Here is a tiny trained network, its code and every weight. The questions are about switching its units off for an input and a class, where a switched-off unit gives its printed mean instead of its output.

import numpy as np


def w(rows, s, z=0):
    codes = np.array(rows[::2]) - 128.0
    scale = np.full(codes.shape[1], s)
    scale[-1] = z or s
    return codes * scale


def norm(h):
    return h / np.sqrt((h * h).mean(-1, keepdims=True) + 1e-5)


def f(y):
    return y / 2 * (1 + np.tanh(0.7978845608 * (y + 0.044715 * y**3)))


def log_softmax(a):
    a = a - a.max(-1, keepdims=True)
    return a - np.log(np.exp(a).sum(-1, keepdims=True))


def net(x, mask):
    res = np.array(x, float).reshape(1, 3) / 4 @ E
    u = 0
    for l in range(4):
        y = f(norm(res) @ A[l][:, :-1].T + A[l][:, -1])
        res = res + np.where(mask[u : u + 4], y, B[l][:, -1]) @ B[l][:, :-1]
        u += 4
    return log_softmax(norm(res)[-1] @ U[:, :-1].T + U[:, -1])


A, B = {}, {}
E = w([
[199,102,167],'x0',
[99,30,121],'x1',
[189,128,3],'x2',
],0.0016)
A[0] = w([
[84,107,117,147],'0.n0',
[255,76,194,12],'0.n1',
[92,15,109,36],'0.n2',
[102,31,134,2],'0.n3',
],0.0075,0.0031)
B[0] = w([
[93,78,82,205],'0.n0',
[2,151,56,231],'0.n1',
[185,246,143,254],'0.n2',
[105,232,155,150],'0.n3',
],0.0052,0.00099)
A[1] = w([
[80,126,137,60],'1.n0',
[2,152,58,24],'1.n1',
[129,179,188,254],'1.n2',
[82,105,58,127],'1.n3',
],0.0063,0.00077)
B[1] = w([
[144,118,132,141],'1.n0',
[193,128,254,254],'1.n1',
[124,137,84,210],'1.n2',
[160,89,134,190],'1.n3',
],0.0067,0.0022)
A[2] = w([
[8,84,244,197],'2.n0',
[3,125,218,147],'2.n1',
[153,47,186,43],'2.n2',
[188,133,202,6],'2.n3',
],0.0034,0.0016)
B[2] = w([
[217,98,49,246],'2.n0',
[166,112,3,199],'2.n1',
[150,148,162,113],'2.n2',
[153,183,216,120],'2.n3',
],0.0043,0.0013)
A[3] = w([
[88,254,141,210],'3.n0',
[145,90,133,8],'3.n1',
[111,218,115,160],'3.n2',
[160,157,250,167],'3.n3',
],0.0041,0.0017)
B[3] = w([
[76,195,245,249],'3.n0',
[193,189,70,82],'3.n1',
[4,160,85,200],'3.n2',
[130,65,244,230],'3.n3',
],0.0036,0.0016)
U = w([
[165,66,226,253],'0',
[139,57,2,118],'1',
[16,252,157,9],'2',
],0.0079,0.0022)

Each question gives the input, the list of numbers given to net, and the class t.
The units are the neurons (one row each of A and B). Each row of codes is followed by its name. A weight is (code - 128) times the scale printed after its matrix; where a second scale follows, it is the last column's (A, B and U).
mask holds one flag per neuron, layer by layer. A switched-off neuron (its flag False) gives its mean, the last column of its row in B, instead of its output. The means were averaged over made-up inputs and are rounded, as every weight is.
A unit's drop is (log p(t) with every unit on - log p(t) with that unit switched off) / (log p(t) with every unit on - log p(t) with every unit switched off).
The circuit of an input: a set's keep is (log p(t) with only the set's units on - log p(t) with every unit switched off) / (log p(t) with every unit on - log p(t) with every unit switched off). Starting from the 12 units with the biggest drops (on a tie, the unit counted first), units are removed one at a time, each time the one whose removal leaves the highest keep (on an exact tie, the one counted first), for as long as the keep stays at least 0.8.
units of the circuit, in order: the units of the circuit, biggest drop first
unit that matters most: the unit with the biggest drop
top k neurons: the k neurons with the biggest drops, biggest first
k most important neurons of layer l: the k neurons of layer l with the biggest drops, biggest first
drop of u: that unit's drop, to one decimal
input [-8,-5,3], class 0: top neuron => (0.n2)
input [-7,0,-8], class 1: units of the circuit, in order => (2.n0; 2.n1)
input [-7,-5,-3], class 0: units of the circuit, in order => (1.n1; 0.n2)
input [-5,6,0], class 2: top 2 neurons => (0.n2; 0.n1)
input [3,5,-4], class 2: top 2 neurons => (0.n2; 0.n3)
input [2,7,-5], class 2: units of the circuit, in order => (0.n2; 1.n1)
input [-2,-2,-3], class 1: top 2 neurons => (0.n1; 0.n2)
input [-6,8,3], class 2: top 4 neurons => (0.n2; 0.n3; 0.n1; 3.n2)
input [-7,-6,-2], class 0: top 2 neurons => (1.n1; 0.n2)
input [-8,-3,-7], class 0: top 2 neurons => (1.n1; 0.n0)
input [6,2,-8], class 1: top 2 neurons => (1.n1; 2.n1)
input [-2,-1,-3], class 1: top 2 neurons => (0.n1; 1.n1)
input [0,6,-6], class 1: top 3 neurons => (1.n1; 2.n1; 0.n0)
input [-8,-7,-2], class 0: top neuron => (1.n1)
input [-1,-3,-7], class 1: top 2 neurons => (1.n1; 0.n2)
input [4,-5,-8], class 1: top 2 neurons => (1.n1; 0.n2)
input [-5,-5,-2], class 0: 2 most important neurons of layer 0 => (0.n2; 0.n3)
input [-1,5,-4], class 2: top 2 neurons => (0.n2; 1.n1)
input [2,-6,-6], class 1: 2 most important neurons of layer 0 => (0.n2; 0.n3)
input [-5,-2,-8], class 1: unit that matters most => 0.n1
input [-8,-4,6], class 0: drop of 0.n2 => 0.2
input [-4,5,0], class 2: drop of 0.n1 => 0.1
input [-5,1,1], class 0: drop of 1.n1 => 0.1
input [0,5,-3], class 2: drop of 0.n2 => 1.2
